Below are the code and all the weights of a small trained network. Each question names an input and a target symbol and asks about switching units off, where a switched-off unit gives its printed mean instead of its output.

import numpy as np


def w(rows, s, z=0):
    codes = np.array(rows[::2]) - 128.0
    scale = np.full(codes.shape[1], s)
    scale[-1] = z or s
    return codes * scale


def norm(h):
    return h / np.sqrt((h * h).mean(-1, keepdims=True) + 1e-5)


def f(y):
    return np.maximum(y, 0)


def softmax(a):
    e = np.exp(a - a.max(-1, keepdims=True))
    return e / e.sum(-1, keepdims=True)


def log_softmax(a):
    a = a - a.max(-1, keepdims=True)
    return a - np.log(np.exp(a).sum(-1, keepdims=True))


def net(x, mask):
    ids = ['βγδεηλπψ'.index(c) for c in x.split()]
    T = len(ids)
    res = E[ids] + P[:T]
    u = 0
    for l in range(2):
        q, k, v = (norm(res) @ M[l].T for M in (Q, K, V))
        z = softmax(np.where(np.tri(T) > 0, q @ k.T / 2**0.5, -1e9)) @ v
        res = res + np.where(mask[u], z, O[l][:, -1]) @ O[l][:, :-1]
        u += 1
        y = f(norm(res) @ A[l][:, :-1].T + A[l][:, -1])
        res = res + np.where(mask[u : u + 4], y, B[l][:, -1]) @ B[l][:, :-1]
        u += 4
    return log_softmax(norm(res)[-1] @ U[:, :-1].T + U[:, -1])


Q, K, V, O, A, B = {}, {}, {}, {}, {}, {}
E = w([
[143,154,142,108,57,62],'β',
[208,119,121,95,139,36],'γ',
[114,77,110,139,134,144],'δ',
[164,69,230,186,227,86],'ε',
[199,158,128,117,168,128],'η',
[125,188,152,117,85,177],'λ',
[135,150,144,90,175,69],'π',
[175,194,102,157,252,167],'ψ',
],0.025)
P = w([
[165,101,125,254,90,74],'0',
[102,59,132,95,129,46],'1',
[100,78,141,95,137,53],'2',
[98,88,151,93,140,64],'3',
[88,87,159,95,144,72],'4',
[96,102,171,90,153,86],'5',
[97,109,179,90,154,97],'6',
[89,101,178,86,165,98],'7',
[102,108,184,84,178,108],'8',
[99,117,189,78,180,114],'9',
[107,118,184,75,190,112],'10',
],0.0095)
Q[0] = w([
[132,208,137,75,184,68],'L0H1',
[110,201,44,254,74,168],'L0H1',
],0.0089)
K[0] = w([
[73,149,161,5,202,150],'L0H1',
[147,197,186,19,138,108],'L0H1',
],0.011)
V[0] = w([
[138,137,152,211,53,68],'L0H1',
[83,1,120,156,59,162],'L0H1',
],0.0076)
O[0] = w([
[68,111,103,136,213,2,79],'L0H1',
[72,113,150,237,141,138,2],'L0H1',
],0.0071,0.00087)
A[0] = w([
[38,93,124,217,98,222,42],'L0N1',
[147,224,98,86,143,138,242],'L0N2',
[215,201,138,163,143,2,2],'L0N3',
[70,65,38,134,153,63,44],'L0N4',
],0.0082,0.0067)
B[0] = w([
[190,124,194,111,227,205,141],'L0N1',
[53,17,48,118,126,1,255],'L0N2',
[88,73,140,16,128,143,199],'L0N3',
[135,194,136,56,81,163,149],'L0N4',
],0.011,0.0083)
Q[1] = w([
[175,252,106,173,90,133],'L1H1',
[41,32,126,80,211,62],'L1H1',
],0.03)
K[1] = w([
[161,170,119,139,52,6],'L1H1',
[68,112,122,95,215,249],'L1H1',
],0.02)
V[1] = w([
[119,152,66,20,18,147],'L1H1',
[109,41,221,38,46,249],'L1H1',
],0.017)
O[1] = w([
[158,217,61,131,178,186,1],'L1H1',
[141,193,151,253,203,168,197],'L1H1',
],0.023,0.009)
A[1] = w([
[22,105,83,69,158,103,200],'L1N1',
[48,66,182,252,223,138,108],'L1N2',
[227,118,53,83,121,162,1],'L1N3',
[154,198,139,70,100,41,63],'L1N4',
],0.017,0.0048)
B[1] = w([
[109,95,140,165,167,191,245],'L1N1',
[80,125,6,62,65,43,255],'L1N2',
[147,67,130,214,92,110,172],'L1N3',
[120,253,177,176,114,98,193],'L1N4',
],0.017,0.016)
U = w([
[150,205,173,139,53,146,153],'β',
[231,157,160,134,132,66,121],'γ',
[50,103,66,164,41,83,6],'δ',
[135,73,247,185,110,121,130],'ε',
[197,75,71,146,133,166,136],'η',
[81,122,107,160,63,216,120],'λ',
[166,152,180,78,214,189,209],'π',
[157,147,27,9,87,151,156],'ψ',
],0.014,0.017)

Each question gives the input, a string of symbols that net reads in full, and the target symbol t.
The units are the heads (2 rows each of Q, K, V and O) and the neurons (one row each of A and B). Each row of codes is followed by its name. A weight is (code - 128) times the scale printed after its matrix; where a second scale follows, it is the last column's (O, A, B and U).
mask holds one flag per unit, layer by layer, with each layer's heads first. A switched-off unit (its flag False) gives its mean, the last column of its rows in O or B, instead of its output. The means were averaged over made-up inputs and are rounded, as every weight is.
A unit's drop is (log p(t) with every unit on - log p(t) with that unit switched off) / (log p(t) with every unit on - log p(t) with every unit switched off).
The circuit of an input: a set's keep is (log p(t) with only the set's units on - log p(t) with every unit switched off) / (log p(t) with every unit on - log p(t) with every unit switched off). Starting from all 10 units, units are removed one at a time, each time the one whose removal leaves the highest keep (on an exact tie, the one counted first), for as long as the keep stays at least 0.8.
circuit, biggest first: the units of the circuit, biggest drop first
most important unit: the unit with the biggest drop
top k neurons: the k neurons with the biggest drops, biggest first
input ε η π β, target ε: top 2 neurons : [L0N2 L1N2]
input β δ γ β, target ψ: most important unit : L0N2
input β δ γ, target ψ: top 3 neurons : [L0N2 L0N4 L0N3]
input η γ γ λ, target λ: circuit, biggest first : [L1H1 L0N3 L1N2 L0N2]
input η δ γ π π ψ γ, target π: circuit, biggest first : [L1H1 L0N2]
input π λ ψ π π ε β η η, target ε: circuit, biggest first : [L0N2 L1H1 L0H1]
input π β π η, target η: circuit, biggest first : [L1N3 L1N2 L1H1 L0H1]
input η η δ ε λ λ π, target π: top 2 neurons : [L0N4 L0N2]
input η γ δ π η, target π: circuit, biggest first : [L1H1 L0N4]
input δ λ π η η, target ε: circuit, biggest first : [L1H1 L1N2]
input β δ π π ψ η, target ψ: top 2 neurons : [L0N4 L0N3]
input δ π π δ π ψ γ π ψ ε, target δ: top 3 neurons : [L1N2 L0N2 L0N4]
input δ η ψ γ, target ε: circuit, biggest first : [L0N2 L1H1 L0N1]
input β π ε π, target ε: top 2 neurons : [L1N2 L0N2]
input π ε π π π η β π η π, target ε: circuit, biggest first : [L0N2 L1H1]
input π η π β λ, target λ: most important unit : L0N3
input η π ε π η β η δ π λ ε, target π: top 2 neurons : [L0N2 L0N4]
input δ ε ε η η π ψ, target ε: top 2 neurons : [L0N1 L0N2]
input β π λ π β, target β: circuit, biggest first : [L1N4 L1H1 L1N2 L0N3]
input η η ε β ε γ, target ε: most important unit : L1N2
input η π π β δ, target π: top 2 neurons : [L0N4 L0N2]
